Below is a small trained network, with its code and all its weights. Each question gives an input and a class and asks what happens when units are switched off, that is, made to give their printed mean instead of their output.

import numpy as np


def w(rows, s, z=0):
    codes = np.array(rows[::2]) - 128.0
    scale = np.full(codes.shape[1], s)
    scale[-1] = z or s
    return codes * scale


def norm(h):
    return h / np.sqrt((h * h).mean(-1, keepdims=True) + 1e-5)


def f(y):
    return y / 2 * (1 + np.tanh(0.7978845608 * (y + 0.044715 * y**3)))


def log_softmax(a):
    a = a - a.max(-1, keepdims=True)
    return a - np.log(np.exp(a).sum(-1, keepdims=True))


def net(x, mask):
    res = np.array(x, float).reshape(1, 2) / 4 @ E
    u = 0
    for l in range(2):
        y = f(norm(res) @ A[l][:, :-1].T + A[l][:, -1])
        res = res + np.where(mask[u : u + 8], y, B[l][:, -1]) @ B[l][:, :-1]
        u += 8
    return log_softmax(norm(res)[-1] @ U[:, :-1].T + U[:, -1])


A, B = {}, {}
E = w([
[112,131,7,137,103,21,81,149,178],'x0',
[157,23,132,109,213,119,78,65,124],'x1',
],0.011)
A[0] = w([
[55,230,130,135,80,247,173,126,198,107],'L0N1',
[175,72,89,162,241,111,127,15,116,210],'L0N2',
[215,136,76,164,127,67,180,139,172,6],'L0N3',
[124,66,3,139,181,106,105,87,212,68],'L0N4',
[122,138,88,136,101,155,92,190,169,146],'L0N5',
[82,150,66,127,111,156,141,10,131,6],'L0N6',
[162,140,238,87,57,69,103,140,67,91],'L0N7',
[67,57,225,185,117,182,165,50,115,105],'L0N8',
],0.0058,0.0024)
B[0] = w([
[135,153,107,90,118,84,24,66,93,233],'L0N1',
[87,205,110,104,56,135,119,105,33,253],'L0N2',
[200,153,182,186,120,147,169,15,191,149],'L0N3',
[121,103,179,193,188,125,207,173,180,234],'L0N4',
[146,158,74,129,154,138,182,111,111,161],'L0N5',
[56,163,254,172,128,117,101,110,183,112],'L0N6',
[205,83,78,126,115,156,89,149,150,148],'L0N7',
[98,89,71,148,172,88,189,97,232,230],'L0N8',
],0.0078,0.0059)
A[1] = w([
[138,64,55,82,106,101,44,109,179,96],'L1N1',
[119,1,154,131,194,76,36,87,62,44],'L1N2',
[152,137,168,142,158,176,184,108,121,108],'L1N3',
[142,89,235,122,177,172,119,71,92,210],'L1N4',
[44,169,101,168,158,76,177,107,126,252],'L1N5',
[96,62,67,162,157,47,68,140,129,54],'L1N6',
[151,105,77,59,144,108,72,84,160,83],'L1N7',
[83,77,133,167,182,58,72,114,124,22],'L1N8',
],0.0099,0.0029)
B[1] = w([
[118,48,224,160,169,161,195,77,92,159],'L1N1',
[86,227,132,27,50,169,83,110,26,210],'L1N2',
[55,18,100,74,207,130,254,40,131,175],'L1N3',
[188,172,100,247,83,47,71,240,232,236],'L1N4',
[117,57,193,77,162,191,97,105,88,255],'L1N5',
[200,156,163,221,119,137,149,189,206,194],'L1N6',
[85,75,169,111,194,192,172,180,94,156],'L1N7',
[127,197,9,102,66,75,123,124,186,174],'L1N8',
],0.0082,0.0097)
U = w([
[94,224,123,102,53,123,76,126,66,199],'0',
[133,110,134,204,127,106,159,160,249,167],'1',
[78,48,173,89,177,174,171,88,49,254],'2',
[159,117,104,115,166,136,142,156,87,43],'3',
[160,127,103,100,172,124,129,132,104,29],'4',
[153,109,117,93,160,84,122,129,112,31],'5',
[160,101,116,108,151,93,139,147,87,20],'6',
[134,97,119,96,151,76,125,141,97,20],'7',
],0.022,0.0058)

Each question gives the input, the list of numbers given to net, and the class t.
The units are the neurons (one row each of A and B). Each row of codes is followed by its name. A weight is (code - 128) times the scale printed after its matrix; where a second scale follows, it is the last column's (A, B and U).
mask holds one flag per neuron, layer by layer. A switched-off neuron (its flag False) gives its mean, the last column of its row in B, instead of its output. The means were averaged over made-up inputs and are rounded, as every weight is.
A unit's drop is (log p(t) with every unit on - log p(t) with that unit switched off) / (log p(t) with every unit on - log p(t) with every unit switched off).
The circuit of an input: a set's keep is (log p(t) with only the set's units on - log p(t) with every unit switched off) / (log p(t) with every unit on - log p(t) with every unit switched off). Starting from the 12 units with the biggest drops (on a tie, the unit counted first), units are removed one at a time, each time the one whose removal leaves the highest keep (on an exact tie, the one counted first), for as long as the keep stays at least 0.8.
units of the circuit, in order: the units of the circuit, biggest drop first
unit that matters most: the unit with the biggest drop
k most important neurons: the k neurons with the biggest drops, biggest first
k most important neurons of layer l: the k neurons of layer l with the biggest drops, biggest first
drop when u is switched off: that unit's drop, to one decimal
input [-7,-6], class 1: 2 most important neurons => [L0N2, L1N2]
input [-7,-3], class 1: units of the circuit, in order => [L1N4]
input [-8,8], class 0: units of the circuit, in order => [L1N2, L1N4]
input [1,3], class 2: 3 most important neurons => [L0N2, L0N1, L0N4]
input [-7,6], class 1: 3 most important neurons => [L1N4, L0N1, L0N8]
input [-2,-3], class 2: 2 most important neurons of layer 0 => [L0N1, L0N2]
input [8,-6], class 1: 2 most important neurons => [L1N2, L0N2]
input [5,8], class 0: 2 most important neurons of layer 1 => [L1N2, L1N8]
input [-4,2], class 1: 2 most important neurons => [L1N4, L0N1]
input [-5,5], class 0: 3 most important neurons => [L1N2, L0N4, L1N4]
input [5,-4], class 1: 3 most important neurons => [L0N2, L1N2, L1N3]
input [3,0], class 2: 2 most important neurons of layer 1 => [L1N4, L1N5]
input [-4,-1], class 1: 2 most important neurons => [L1N4, L1N5]
input [3,7], class 0: most important neuron of layer 1 => [L1N2]
input [2,-2], class 2: 2 most important neurons => [L1N4, L0N2]
input [-8,4], class 1: drop when L1N4 is switched off => 1.2
input [-2,6], class 0: drop when L1N2 is switched off => 0.1
input [-8,3], class 1: drop when L1N4 is switched off => 1.0
input [1,-3], class 2: 2 most important neurons of layer 0 => [L0N1, L0N2]
input [-1,-1], class 2: unit that matters most => L1N1
input [0,-2], class 2: 2 most important neurons of layer 0 => [L0N1, L0N2]
